Here is a tiny trained network, its code and every weight. The questions are about switching its units off for an input and a target symbol, where a switched-off unit gives its printed mean instead of its output.

import numpy as np


def w(rows, s, z=0):
    codes = np.array(rows[::2]) - 128.0
    scale = np.full(codes.shape[1], s)
    scale[-1] = z or s
    return codes * scale


def norm(h):
    return h / np.sqrt((h * h).mean(-1, keepdims=True) + 1e-5)


def f(y):
    return y / 2 * (1 + np.tanh(0.7978845608 * (y + 0.044715 * y**3)))


def softmax(a):
    e = np.exp(a - a.max(-1, keepdims=True))
    return e / e.sum(-1, keepdims=True)


def log_softmax(a):
    a = a - a.max(-1, keepdims=True)
    return a - np.log(np.exp(a).sum(-1, keepdims=True))


def net(x, mask):
    ids = ['Ωαγδλμπστ'.index(c) for c in x.split()]
    T = len(ids)
    res = E[ids] + P[:T]
    u = 0
    for l in range(3):
        q, k, v = (norm(res) @ M[l].T for M in (Q, K, V))
        z = softmax(np.where(np.tri(T) > 0, q @ k.T / 3**0.5, -1e9)) @ v
        res = res + np.where(mask[u], z, O[l][:, -1]) @ O[l][:, :-1]
        u += 1
        y = f(norm(res) @ A[l][:, :-1].T + A[l][:, -1])
        res = res + np.where(mask[u : u + 4], y, B[l][:, -1]) @ B[l][:, :-1]
        u += 4
    return log_softmax(norm(res)[-1] @ U[:, :-1].T + U[:, -1])


Q, K, V, O, A, B = {}, {}, {}, {}, {}, {}
E = w([
[104,114,113,144,196],'Ω',
[166,97,140,149,167],'α',
[105,128,106,150,184],'γ',
[66,96,104,169,139],'δ',
[85,115,121,171,170],'λ',
[125,135,139,99,122],'μ',
[162,142,110,139,254],'π',
[172,175,211,181,79],'σ',
[166,149,88,130,95],'τ',
],0.017)
P = w([
[27,215,143,28,97],'0',
[26,1,119,199,231],'1',
[59,88,77,203,231],'2',
[9,27,118,206,102],'3',
[157,95,87,211,191],'4',
[36,24,121,227,97],'5',
[79,42,105,203,98],'6',
[92,66,105,219,108],'7',
[80,50,112,211,106],'8',
[123,113,106,181,162],'9',
[106,73,124,186,141],'10',
[128,107,91,202,147],'11',
[107,89,92,196,90],'12',
],0.0057)
Q[0] = w([
[173,70,233,239,103],'0.h0',
[27,118,1,73,143],'0.h0',
[137,170,105,147,253],'0.h0',
],0.0092)
K[0] = w([
[149,86,102,249,53],'0.h0',
[46,134,163,62,180],'0.h0',
[126,200,101,173,188],'0.h0',
],0.014)
V[0] = w([
[86,58,162,75,106],'0.h0',
[121,61,114,106,187],'0.h0',
[143,162,1,135,108],'0.h0',
],0.0078)
O[0] = w([
[202,255,90,102,192,169],'0.h0',
[142,161,89,158,119,252],'0.h0',
[51,109,99,85,90,117],'0.h0',
],0.0093,0.0035)
A[0] = w([
[246,48,102,146,12,212],'0.n0',
[135,78,74,218,104,123],'0.n1',
[180,140,90,147,142,67],'0.n2',
[188,145,127,73,134,253],'0.n3',
],0.012,0.0049)
B[0] = w([
[168,3,118,34,154,183],'0.n0',
[139,117,137,98,197,254],'0.n1',
[117,88,103,113,163,164],'0.n2',
[54,157,95,90,143,176],'0.n3',
],0.016,0.0087)
Q[1] = w([
[109,150,175,94,36],'1.h0',
[94,76,70,6,112],'1.h0',
[205,133,89,213,178],'1.h0',
],0.012)
K[1] = w([
[173,69,114,140,175],'1.h0',
[185,142,63,97,159],'1.h0',
[5,180,151,140,41],'1.h0',
],0.017)
V[1] = w([
[100,65,48,122,58],'1.h0',
[102,210,201,194,138],'1.h0',
[67,172,153,3,109],'1.h0',
],0.011)
O[1] = w([
[6,124,154,83,165,128],'1.h0',
[255,148,24,57,134,104],'1.h0',
[113,51,66,97,20,255],'1.h0',
],0.011,0.0096)
A[1] = w([
[147,73,99,134,64,26],'1.n0',
[227,94,102,139,119,133],'1.n1',
[98,250,122,115,135,244],'1.n2',
[160,169,125,36,90,3],'1.n3',
],0.012,0.0047)
B[1] = w([
[227,151,149,169,170,164],'1.n0',
[87,122,196,155,93,254],'1.n1',
[113,212,166,253,138,207],'1.n2',
[81,114,94,80,202,122],'1.n3',
],0.013,0.0054)
Q[2] = w([
[147,148,112,170,165],'2.h0',
[147,197,198,57,122],'2.h0',
[60,230,190,127,8],'2.h0',
],0.015)
K[2] = w([
[180,143,115,114,118],'2.h0',
[108,136,148,173,249],'2.h0',
[126,57,145,130,205],'2.h0',
],0.016)
V[2] = w([
[133,211,210,153,51],'2.h0',
[97,198,109,209,107],'2.h0',
[133,1,110,203,167],'2.h0',
],0.0086)
O[2] = w([
[157,72,245,148,248,1],'2.h0',
[90,205,134,204,253,145],'2.h0',
[88,243,190,57,56,149],'2.h0',
],0.0069,0.0035)
A[2] = w([
[61,90,205,45,174,156],'2.n0',
[137,133,69,243,177,82],'2.n1',
[107,165,161,168,240,239],'2.n2',
[243,109,237,91,6,4],'2.n3',
],0.013,0.0038)
B[2] = w([
[140,37,98,153,66,255],'2.n0',
[89,132,192,147,170,210],'2.n1',
[147,152,90,35,42,207],'2.n2',
[98,102,250,112,94,142],'2.n3',
],0.015,0.0071)
U = w([
[108,136,180,171,207,161],'Ω',
[106,157,159,38,167,154],'α',
[137,148,6,93,109,2],'γ',
[77,141,84,122,218,50],'δ',
[216,171,142,106,171,248],'λ',
[221,118,98,244,110,169],'μ',
[205,142,129,71,49,87],'π',
[187,129,226,147,100,221],'σ',
[35,92,150,157,88,15],'τ',
],0.016,0.0053)

Each question gives the input, a string of symbols that net reads in full, and the target symbol t.
The units are the heads (3 rows each of Q, K, V and O) and the neurons (one row each of A and B). Each row of codes is followed by its name. A weight is (code - 128) times the scale printed after its matrix; where a second scale follows, it is the last column's (O, A, B and U).
mask holds one flag per unit, layer by layer, with each layer's heads first. A switched-off unit (its flag False) gives its mean, the last column of its rows in O or B, instead of its output. The means were averaged over made-up inputs and are rounded, as every weight is.
A unit's drop is (log p(t) with every unit on - log p(t) with that unit switched off) / (log p(t) with every unit on - log p(t) with every unit switched off).
The circuit of an input: a set's keep is (log p(t) with only the set's units on - log p(t) with every unit switched off) / (log p(t) with every unit on - log p(t) with every unit switched off). Starting from the 12 units with the biggest drops (on a tie, the unit counted first), units are removed one at a time, each time the one whose removal leaves the highest keep (on an exact tie, the one counted first), for as long as the keep stays at least 0.8.
units of the circuit, in order: the units of the circuit, biggest drop first
unit that matters most: the unit with the biggest drop
top k neurons: the k neurons with the biggest drops, biggest first
k most important neurons of layer l: the k neurons of layer l with the biggest drops, biggest first
input γ π γ δ λ π γ π τ σ δ λ λ, target γ: top 4 neurons	(1.n2 0.n1 0.n0 0.n2)
input λ γ τ π μ γ Ω δ α τ λ, target λ: top 3 neurons	(0.n0 0.n3 0.n1)
input λ λ τ μ τ μ δ, target λ: top 4 neurons	(0.n0 0.n1 0.n3 0.n2)
input δ α μ, target δ: top 3 neurons	(0.n1 0.n0 0.n2)
input δ Ω τ τ Ω μ π π δ, target δ: unit that matters most	0.n1
input γ μ π δ γ λ λ α σ λ λ, target γ: top 3 neurons	(1.n2 0.n1 0.n0)
input Ω γ π Ω, target Ω: units of the circuit, in order	(1.h0 0.n0 2.n1)
input λ Ω μ μ μ μ, target γ: 2 most important neurons of layer 0	(0.n0 0.n1)
input λ μ δ γ γ, target λ: top 3 neurons	(0.n0 0.n1 0.n3)
input λ μ λ λ δ σ τ α π τ Ω, target λ: units of the circuit, in order	(0.n0 1.h0 0.n3 2.n0)
input μ Ω λ α τ λ λ λ π μ λ γ γ, target μ: units of the circuit, in order	(1.h0 1.n0 0.n0)
input δ τ Ω π σ μ π γ τ τ λ λ, target δ: units of the circuit, in order	(0.n0 2.n0 1.n1)
input μ τ μ π μ γ Ω, target μ: units of the circuit, in order	(1.h0 0.n0 1.n0)
input π τ λ δ λ π μ Ω μ τ γ, target π: top neuron	(1.n1)
input Ω λ Ω γ μ σ δ α μ τ γ, target Ω: 2 most important neurons of layer 0	(0.n0 0.n1)
input π μ σ π γ λ, target π: units of the circuit, in order	(2.n2 1.h0 0.n0)
input α γ π, target α: units of the circuit, in order	(2.n2 0.n0 2.n1 2.n0)
input α μ α μ α τ μ σ μ τ λ σ γ, target α: 2 most important neurons of layer 1	(1.n2 1.n1)
input μ μ τ π δ, target μ: top 4 neurons	(0.n0 0.n1 1.n0 0.n3)
input γ τ α α μ δ σ γ π, target γ: units of the circuit, in order	(0.n0 0.n1 1.h0 2.n0)
input μ Ω μ π μ μ γ σ Ω α, target σ: top 2 neurons	(2.n3 1.n1)
